Below are the code and all the weights of a small trained network. Each question names an input and a target symbol and asks about switching units off, where a switched-off unit gives its printed mean instead of its output.

import numpy as np


def w(rows, s, z=0):
    codes = np.array(rows[::2]) - 128.0
    scale = np.full(codes.shape[1], s)
    scale[-1] = z or s
    return codes * scale


def norm(h):
    return h / np.sqrt((h * h).mean(-1, keepdims=True) + 1e-5)


def f(y):
    return np.maximum(y, 0)


def softmax(a):
    e = np.exp(a - a.max(-1, keepdims=True))
    return e / e.sum(-1, keepdims=True)


def log_softmax(a):
    a = a - a.max(-1, keepdims=True)
    return a - np.log(np.exp(a).sum(-1, keepdims=True))


def net(x, mask):
    ids = ['ΣΨαζμφ'.index(c) for c in x.split()]
    T = len(ids)
    res = E[ids] + P[:T]
    u = 0
    for l in range(2):
        r = norm(res)
        for j in range(3):
            rows = slice(2 * j, 2 * j + 2)
            q, k, v = (r @ M[l][rows].T for M in (Q, K, V))
            z = softmax(np.where(np.tri(T) > 0, q @ k.T / 2**0.5, -1e9)) @ v
            o = O[l][rows]
            res = res + np.where(mask[u + j], z, o[:, -1]) @ o[:, :-1]
        u += 3
        y = f(norm(res) @ A[l][:, :-1].T + A[l][:, -1])
        res = res + np.where(mask[u : u + 12], y, B[l][:, -1]) @ B[l][:, :-1]
        u += 12
    return log_softmax(norm(res)[-1] @ U[:, :-1].T + U[:, -1])


Q, K, V, O, A, B = {}, {}, {}, {}, {}, {}
E = w([
[142,161,172],'Σ',
[134,146,132],'Ψ',
[136,143,126],'α',
[150,89,100],'ζ',
[137,254,136],'μ',
[129,167,120],'φ',
],0.026)
P = w([
[88,2,91],'0',
[213,42,92],'1',
[210,163,67],'2',
[116,146,198],'3',
[126,140,200],'4',
[125,131,197],'5',
],0.009)
Q[0] = w([
[250,201,135],'0.h0',
[120,103,109],'0.h0',
[113,123,79],'0.h1',
[88,112,50],'0.h1',
[85,106,109],'0.h2',
[65,163,137],'0.h2',
],0.013)
K[0] = w([
[2,159,28],'0.h0',
[159,164,180],'0.h0',
[154,50,78],'0.h1',
[137,52,190],'0.h1',
[161,47,195],'0.h2',
[146,146,213],'0.h2',
],0.0084)
V[0] = w([
[35,141,1],'0.h0',
[80,133,128],'0.h0',
[193,114,168],'0.h1',
[166,254,95],'0.h1',
[158,78,169],'0.h2',
[124,99,153],'0.h2',
],0.0095)
O[0] = w([
[31,99,64,174],'0.h0',
[100,35,46,121],'0.h0',
[171,73,108,160],'0.h1',
[142,157,60,254],'0.h1',
[253,134,134,115],'0.h2',
[150,39,156,108],'0.h2',
],0.0049,0.0056)
A[0] = w([
[131,147,61,3],'0.n0',
[162,163,75,58],'0.n1',
[132,144,97,38],'0.n2',
[104,169,222,59],'0.n3',
[87,166,67,150],'0.n4',
[180,176,151,7],'0.n5',
[133,189,167,42],'0.n6',
[160,170,138,71],'0.n7',
[148,59,91,179],'0.n8',
[46,82,249,78],'0.n9',
[197,173,30,74],'0.n10',
[188,176,152,4],'0.n11',
],0.012,0.0047)
B[0] = w([
[99,59,180,145],'0.n0',
[90,156,160,188],'0.n1',
[160,109,211,133],'0.n2',
[144,179,192,192],'0.n3',
[146,1,106,236],'0.n4',
[62,146,72,188],'0.n5',
[128,165,114,210],'0.n6',
[100,128,122,198],'0.n7',
[185,175,99,203],'0.n8',
[104,163,155,157],'0.n9',
[83,210,158,253],'0.n10',
[94,136,81,192],'0.n11',
],0.0087,0.0053)
Q[1] = w([
[2,168,151],'1.h0',
[234,24,246],'1.h0',
[125,175,239],'1.h1',
[233,118,186],'1.h1',
[73,168,47],'1.h2',
[133,187,5],'1.h2',
],0.0084)
K[1] = w([
[165,84,198],'1.h0',
[230,224,106],'1.h0',
[181,56,194],'1.h1',
[78,107,130],'1.h1',
[194,110,28],'1.h2',
[254,193,173],'1.h2',
],0.0097)
V[1] = w([
[121,163,2],'1.h0',
[92,63,72],'1.h0',
[154,118,140],'1.h1',
[188,146,126],'1.h1',
[91,151,138],'1.h2',
[61,138,127],'1.h2',
],0.017)
O[1] = w([
[46,188,50,253],'1.h0',
[80,58,254,187],'1.h0',
[79,154,156,101],'1.h1',
[104,88,209,204],'1.h1',
[198,51,155,112],'1.h2',
[71,195,160,13],'1.h2',
],0.0059,0.0017)
A[1] = w([
[208,55,234,52],'1.n0',
[151,34,84,2],'1.n1',
[166,154,218,78],'1.n2',
[43,29,182,124],'1.n3',
[125,130,217,186],'1.n4',
[8,198,109,214],'1.n5',
[101,166,230,185],'1.n6',
[127,95,48,30],'1.n7',
[176,90,184,64],'1.n8',
[244,201,127,214],'1.n9',
[88,163,231,138],'1.n10',
[194,49,230,15],'1.n11',
],0.011,0.0054)
B[1] = w([
[135,77,78,153],'1.n0',
[106,101,225,133],'1.n1',
[175,138,27,156],'1.n2',
[89,122,76,165],'1.n3',
[180,232,108,174],'1.n4',
[241,37,170,254],'1.n5',
[63,203,112,198],'1.n6',
[22,181,128,135],'1.n7',
[113,124,2,140],'1.n8',
[72,17,174,235],'1.n9',
[101,226,138,184],'1.n10',
[167,141,31,148],'1.n11',
],0.0079,0.011)
U = w([
[142,155,171,118],'Σ',
[67,118,140,251],'Ψ',
[246,155,138,65],'α',
[129,199,42,60],'ζ',
[51,168,142,153],'μ',
[152,115,235,125],'φ',
],0.012,0.0018)

Each question gives the input, a string of symbols that net reads in full, and the target symbol t.
The units are the heads (2 rows each of Q, K, V and O) and the neurons (one row each of A and B). Each row of codes is followed by its name. A weight is (code - 128) times the scale printed after its matrix; where a second scale follows, it is the last column's (O, A, B and U).
mask holds one flag per unit, layer by layer, with each layer's heads first. A switched-off unit (its flag False) gives its mean, the last column of its rows in O or B, instead of its output. The means were averaged over made-up inputs and are rounded, as every weight is.
A unit's drop is (log p(t) with every unit on - log p(t) with that unit switched off) / (log p(t) with every unit on - log p(t) with every unit switched off).
The circuit of an input: a set's keep is (log p(t) with only the set's units on - log p(t) with every unit switched off) / (log p(t) with every unit on - log p(t) with every unit switched off). Starting from the 12 units with the biggest drops (on a tie, the unit counted first), units are removed one at a time, each time the one whose removal leaves the highest keep (on an exact tie, the one counted first), for as long as the keep stays at least 0.8.
units of the circuit, in order: the units of the circuit, biggest drop first
top k neurons: the k neurons with the biggest drops, biggest first
k most important neurons of layer l: the k neurons of layer l with the biggest drops, biggest first
heads that matter: for each layer, one digit per head in row order, 1 if its drop is at least 0.15 and else 0, layers parted by /
input α μ Ψ, target μ: heads that matter	110 / 100
input α Ψ Ψ, target μ: units of the circuit, in order	(1.h0)
input μ ζ Σ μ α α, target α: heads that matter	000 / 000
input Ψ Ψ μ α, target ζ: heads that matter	110 / 100
input φ φ Σ Σ Σ φ, target Ψ: units of the circuit, in order	(0.h0, 0.n4)
input Σ μ μ μ μ ζ, target ζ: units of the circuit, in order	(1.n5, 0.n8)
input μ φ α φ, target α: heads that matter	010 / 100
input μ ζ μ μ ζ, target ζ: heads that matter	000 / 100
input μ Ψ Σ α μ Ψ, target α: units of the circuit, in order	(1.n5, 1.h0, 1.n6)
input Ψ φ ζ φ ζ α, target ζ: heads that matter	111 / 100
input ζ ζ ζ, target Ψ: top 2 neurons	(1.n9, 1.n5)
input μ Σ μ Ψ, target α: top 2 neurons	(1.n5, 1.n9)
input φ α Σ, target μ: 2 most important neurons of layer 1	(1.n3, 1.n9)
input Ψ α φ φ α Ψ, target ζ: top 4 neurons	(0.n10, 0.n3, 0.n9, 0.n5)
input Σ α Ψ, target φ: top 2 neurons	(1.n9, 0.n10)
input α Ψ φ, target μ: top neuron	(0.n10)
input α Ψ α, target μ: top 3 neurons	(0.n10, 0.n3, 0.n8)
input Σ ζ μ α, target φ: heads that matter	100 / 111
input φ Σ Σ, target μ: top 3 neurons	(0.n3, 0.n4, 1.n3)
input Σ μ Σ Ψ φ φ, target φ: most important neuron of layer 1	(1.n9)
input Σ μ Ψ φ, target φ: top 2 neurons	(1.n9, 0.n4)
input μ α Σ μ α φ, target α: heads that matter	000 / 100
input α φ α, target μ: top 3 neurons	(0.n10, 0.n8, 0.n3)
input α φ φ, target μ: 2 most important neurons of layer 1	(1.n6, 1.n3)
input Σ α μ α, target φ: top 2 neurons	(1.n9, 0.n4)
